Small tables with named rows and columns. After each table, cells are looked up by row and column.

pilino:
columns: kitikat, rut, desimip, lalalat
sov: [111, 126, 178, 113]
tid: [117, 115, 176, 167]
tem: [112, 123, 191, 128]
fedatak: [115, 126, 199, 179]
zis: [125, 115, 69, 185]
tibam: [109, 123, 191, 90]
laribo: [124, 123, 105, 175]
ninu: [125, 119, 105, 195]
gugiteb: [112, 115, 141, 70]
mozemer: [121, 121, 144, 170]
zurenab: [121, 111, 35, 101]
lipado: [107, 122, 182, 50]

rut of tibam: 123
desimip of tem: 191
lalalat of fedatak: 179
lalalat of mozemer: 170
desimip of lipado: 182
kitikat of tibam: 109
kitikat of sov: 111

vamab
|  | sev | biz | leso | lel |
|---|---|---|---|---|
| mekezup | 28.8 | 11.4 | 77.9 | 14.2 |
| nodobo | 5.6 | 47.5 | 53.9 | 72.7 |
| pesuza | 56.0 | 71.8 | 11.6 | 66.2 |
| boz | 30.9 | 11.7 | 72.4 | 21.9 |
| fop | 0.9 | 46.0 | 53.5 | 71.9 |
| nove | 31.8 | 17.5 | 76.8 | 15.8 |
| kovig | 6.1 | 45.3 | 57.6 | 65.6 |
| kovuk | 6.2 | 46.3 | 62.7 | 70.4 |
| sedul | 33.3 | 16.0 | 71.8 | 17.0 |
| tisoriv | 30.1 | 15.8 | 70.5 | 18.0 |
| menete | 33.6 | 11.4 | 72.2 | 12.8 |
| momuseg | 6.0 | 50.3 | 62.1 | 72.6 |

nodobo, lel => 72.7
mekezup, lel => 14.2
kovig, biz => 45.3
tisoriv, sev => 30.1
boz, biz => 11.7
sedul, leso => 71.8
mekezup, leso => 77.9

Table mabulov
cols = mined, tuno, bur, zakiga
rulog: [50, 95, 71, 116]
zuk: [86, 179, 164, 212]
remana: [222, 26, 1, 71]
lek: [141, 128, 86, 192]

What is the zakiga of rulog in mabulov? 116
What is the bur of zuk in mabulov? 164
What is the bur of lek in mabulov? 86
What is the tuno of rulog in mabulov? 95
What is the tuno of remana in mabulov? 26
What is the zakiga of remana in mabulov? 71
What is the bur of rulog in mabulov? 71
What is the zakiga of lek in mabulov? 192
What is the tuno of zuk in mabulov? 179
What is the mined of rulog in mabulov? 50
What is the mined of remana in mabulov? 222
What is the mined of zuk in mabulov? 86
What is the bur of remana in mabulov? 1

kas:
,pelezo,rovi,nodi,nisego,getul,seg,tor
zud,2254,1215,6274,2958,6055,8909,5234
lofalo,2418,4201,4960,3041,3994,8357,5258
rorido,7150,6087,7457,3977,7121,6751,5897
fuz,5830,4453,6360,3596,8412,6331,1076
tuz,1210,3417,3526,8384,8315,3621,7772
nudobun,2261,3658,1162,5371,6319,1114,1519

What is the pelezo of tuz in kas? 1210
What is the seg of tuz in kas? 3621
What is the seg of fuz in kas? 6331
What is the rovi of lofalo in kas? 4201
What is the nodi of rorido in kas? 7457
What is the seg of lofalo in kas? 8357
What is the nodi of lofalo in kas? 4960
What is the tor of zud in kas? 5234
What is the tor of fuz in kas? 1076
What is the pelezo of rorido in kas? 7150
What is the nisego of nudobun in kas? 5371
What is the rovi of rorido in kas? 6087
What is the pelezo of zud in kas? 2254
What is the rovi of zud in kas? 1215
What is the rovi of tuz in kas? 3417
What is the pelezo of fuz in kas? 5830
What is the tor of rorido in kas? 5897
What is the getul of lofalo in kas? 3994
What is the tor of nudobun in kas? 1519
What is the tor of lofalo in kas? 5258

sagife:
|  | koga | gev |
|---|---|---|
| kikituv | 0.2 | 0.5 |
| degu | 1.0 | -0.3 |
| lur | -0.3 | -0.7 |
| fitofud | -0.5 | 0.6 |

lur, gev: -0.7
degu, koga: 1.0
fitofud, gev: 0.6
lur, koga: -0.3
kikituv, gev: 0.5
kikituv, koga: 0.2
degu, gev: -0.3
fitofud, koga: -0.5

fase:
|  | fes | miv | vefutud | tef |
|---|---|---|---|---|
| bev | -9246 | 38790 | -52511 | -9246 |
| fuvabek | -60695 | -9246 | -52768 | 51429 |
| des | -68770 | -17200 | -10877 | -5869 |

vefutud of bev is -52511
fes of fuvabek is -60695
fes of des is -68770
tef of fuvabek is 51429
vefutud of des is -10877
fes of bev is -9246
vefutud of fuvabek is -52768
miv of fuvabek is -9246
miv of bev is 38790
miv of des is -17200
tef of des is -5869
tef of bev is -9246
Row with the largest miv: bev

rufa
columns: ler, zase, mulal, kemuz, dezu, gunadav, bil, patuvan, tok
fetotu: [54.270, 48.661, 23.293, 51.123, 59.471, 48.412, 82.549, 30.801, 54.121]
ras: [35.242, 37.199, 77.441, 37.506, 69.381, 32.319, 40.742, 20.298, 42.951]
poz: [50.670, 40.859, 63.118, 58.529, 65.575, 43.848, 39.791, 37.727, 70.776]
mefume: [65.405, 63.920, 73.734, 69.456, 35.522, 68.047, 57.281, 50.262, 56.049]
kodasi: [68.389, 70.367, 70.441, 68.045, 46.091, 63.414, 44.921, 46.015, 51.382]
zuz: [63.260, 67.428, 31.419, 44.857, 69.889, 33.098, 53.017, 50.341, 49.412]
dor: [48.850, 43.176, 63.026, 52.398, 64.906, 46.077, 74.637, 52.045, 60.657]
dirop: [36.934, 47.384, 35.133, 58.740, 51.811, 64.279, 73.211, 64.624, 59.532]

What is the gunadav of dor in rufa?
46.077
What is the dezu of fetotu in rufa?
59.471
What is the patuvan of poz in rufa?
37.727
What is the patuvan of fetotu in rufa?
30.801
What is the patuvan of dor in rufa?
52.045
What is the tok of fetotu in rufa?
54.121
What is the kemuz of zuz in rufa?
44.857
What is the dezu of kodasi in rufa?
46.091
What is the bil of poz in rufa?
39.791
What is the kemuz of dor in rufa?
52.398
What is the patuvan of ras in rufa?
20.298

